Below are the code and all the weights of a small trained network. Each question names an input and a class and asks about switching units off, where a switched-off unit gives its printed mean instead of its output.

import numpy as np


def w(rows, s, z=0):
    codes = np.array(rows[::2]) - 128.0
    scale = np.full(codes.shape[1], s)
    scale[-1] = z or s
    return codes * scale


def f(y):
    return y / 2 * (1 + np.tanh(0.7978845608 * (y + 0.044715 * y**3)))


def log_softmax(a):
    a = a - a.max(-1, keepdims=True)
    return a - np.log(np.exp(a).sum(-1, keepdims=True))


def net(x, mask):
    res = np.array(x, float).reshape(1, 5) / 4 @ E
    y = f(res @ A[0][:, :-1].T + A[0][:, -1])
    res = res + np.where(mask, y, B[0][:, -1]) @ B[0][:, :-1]
    return log_softmax(res[-1] @ U[:, :-1].T + U[:, -1])


A, B = {}, {}
E = w([
[129,125,128,127,128],'x0',
[3,80,131,236,107],'x1',
[42,39,140,3,109],'x2',
[52,223,129,102,241],'x3',
[164,35,128,148,242],'x4',
],0.0032)
A[0] = w([
[86,215,117,103,20,107],'n0',
[168,8,117,157,254,98],'n1',
[74,77,130,50,119,110],'n2',
[126,127,123,129,128,27],'n3',
[126,127,123,129,128,26],'n4',
[126,127,123,129,128,26],'n5',
[191,56,119,147,44,100],'n6',
[97,195,119,109,43,99],'n7',
[126,127,124,129,128,7],'n8',
[66,197,122,102,208,103],'n9',
[126,127,123,129,128,16],'n10',
[214,158,127,53,140,109],'n11',
[47,101,130,207,117,104],'n12',
[126,127,124,129,128,6],'n13',
[193,54,118,147,42,101],'n14',
[129,129,130,128,128,162],'n15',
[74,77,130,50,119,110],'n16',
[64,199,123,101,210,104],'n17',
[49,101,127,205,117,103],'n18',
[127,127,124,129,128,3],'n19',
[85,174,118,110,183,92],'n20',
[127,126,124,127,128,56],'n21',
[76,78,130,51,120,108],'n22',
[126,127,123,129,128,14],'n23',
[213,157,128,53,140,108],'n24',
[82,82,130,56,121,104],'n25',
[44,100,134,209,116,106],'n26',
[199,152,135,64,138,100],'n27',
[131,106,120,134,149,90],'n28',
[128,128,129,128,128,142],'n29',
[126,125,127,124,128,114],'n30',
[174,175,129,206,140,105],'n31',
[171,173,127,204,139,101],'n32',
[172,174,128,205,140,103],'n33',
[126,127,123,129,128,13],'n34',
[173,174,129,205,140,104],'n35',
],0.0097,0.0045)
B[0] = w([
[120,218,195,109,145,214],'n0',
[107,253,219,99,126,252],'n1',
[204,136,90,143,119,186],'n2',
[146,114,148,92,119,64],'n3',
[145,115,146,96,122,64],'n4',
[146,115,147,93,120,64],'n5',
[118,42,185,158,129,207],'n6',
[128,189,180,107,143,170],'n7',
[148,113,150,88,117,59],'n8',
[124,48,182,154,115,210],'n9',
[148,113,150,89,118,61],'n10',
[75,111,69,77,128,196],'n11',
[94,110,78,70,130,197],'n12',
[149,113,151,86,116,58],'n13',
[117,40,186,160,129,212],'n14',
[123,132,123,136,126,165],'n15',
[204,136,90,144,119,186],'n16',
[122,45,184,157,114,216],'n17',
[96,110,80,70,130,193],'n18',
[149,113,151,86,116,58],'n19',
[132,75,166,133,117,150],'n20',
[141,118,142,103,123,75],'n21',
[202,136,92,141,118,181],'n22',
[148,113,150,88,117,60],'n23',
[76,111,70,77,128,193],'n24',
[195,135,98,136,117,168],'n25',
[91,109,75,69,131,204],'n26',
[92,112,86,81,129,164],'n27',
[134,138,148,108,125,102],'n28',
[127,129,127,130,127,142],'n29',
[133,126,130,122,127,115],'n30',
[201,135,96,137,117,182],'n31',
[198,134,99,134,117,174],'n32',
[199,135,97,135,117,178],'n33',
[148,113,150,88,117,60],'n34',
[200,135,96,136,117,179],'n35',
],0.036,0.0023)
U = w([
[255,133,69,151,97,93],'0',
[46,89,58,9,132,89],'1',
[112,13,228,172,109,91],'2',
[98,152,110,182,153,255],'3',
[117,226,219,87,145,76],'4',
],0.0055,0.0045)

Each question gives the input, the list of numbers given to net, and the class t.
The units are the neurons (one row each of A and B). Each row of codes is followed by its name. A weight is (code - 128) times the scale printed after its matrix; where a second scale follows, it is the last column's (A, B and U).
mask holds one flag per neuron, in row order. A switched-off neuron (its flag False) gives its mean, the last column of its row in B, instead of its output. The means were averaged over made-up inputs and are rounded, as every weight is.
A unit's drop is (log p(t) with every unit on - log p(t) with that unit switched off) / (log p(t) with every unit on - log p(t) with every unit switched off).
The circuit of an input: a set's keep is (log p(t) with only the set's units on - log p(t) with every unit switched off) / (log p(t) with every unit on - log p(t) with every unit switched off). Starting from the 12 units with the biggest drops (on a tie, the unit counted first), units are removed one at a time, each time the one whose removal leaves the highest keep (on an exact tie, the one counted first), for as long as the keep stays at least 0.8.
units of the circuit, in order: the units of the circuit, biggest drop first
top k neurons: the k neurons with the biggest drops, biggest first
drop when u is switched off: that unit's drop, to one decimal
input [2,0,-1,-3,-5], class 4: units of the circuit, in order	(n0, n7)
input [2,-2,5,4,-8], class 4: units of the circuit, in order	(n0)
input [4,-4,-2,-5,6], class 4: top 3 neurons	(n1, n17, n9)
input [2,4,1,-1,1], class 1: units of the circuit, in order	(n26, n12)
input [3,6,-1,5,6], class 1: top 4 neurons	(n26, n12, n18, n0)
input [2,7,-6,8,-7], class 2: top 2 neurons	(n17, n9)
input [3,-1,0,-4,0], class 2: units of the circuit, in order	(n14, n6)
input [4,-7,-4,7,6], class 1: top 2 neurons	(n11, n24)
input [4,-7,-6,8,-6], class 2: top 3 neurons	(n17, n9, n20)
input [-5,8,2,-8,2], class 1: top 3 neurons	(n26, n12, n18)
input [-8,8,-8,-4,-5], class 0: drop when n27 is switched off	0.1
input [4,-3,5,-7,-8], class 4: drop when n9 is switched off	0.5
input [6,4,-3,6,7], class 4: drop when n17 is switched off	-0.1
input [7,-7,0,-7,4], class 1: units of the circuit, in order	(n11)
input [-3,-7,3,8,6], class 2: top 2 neurons	(n17, n9)
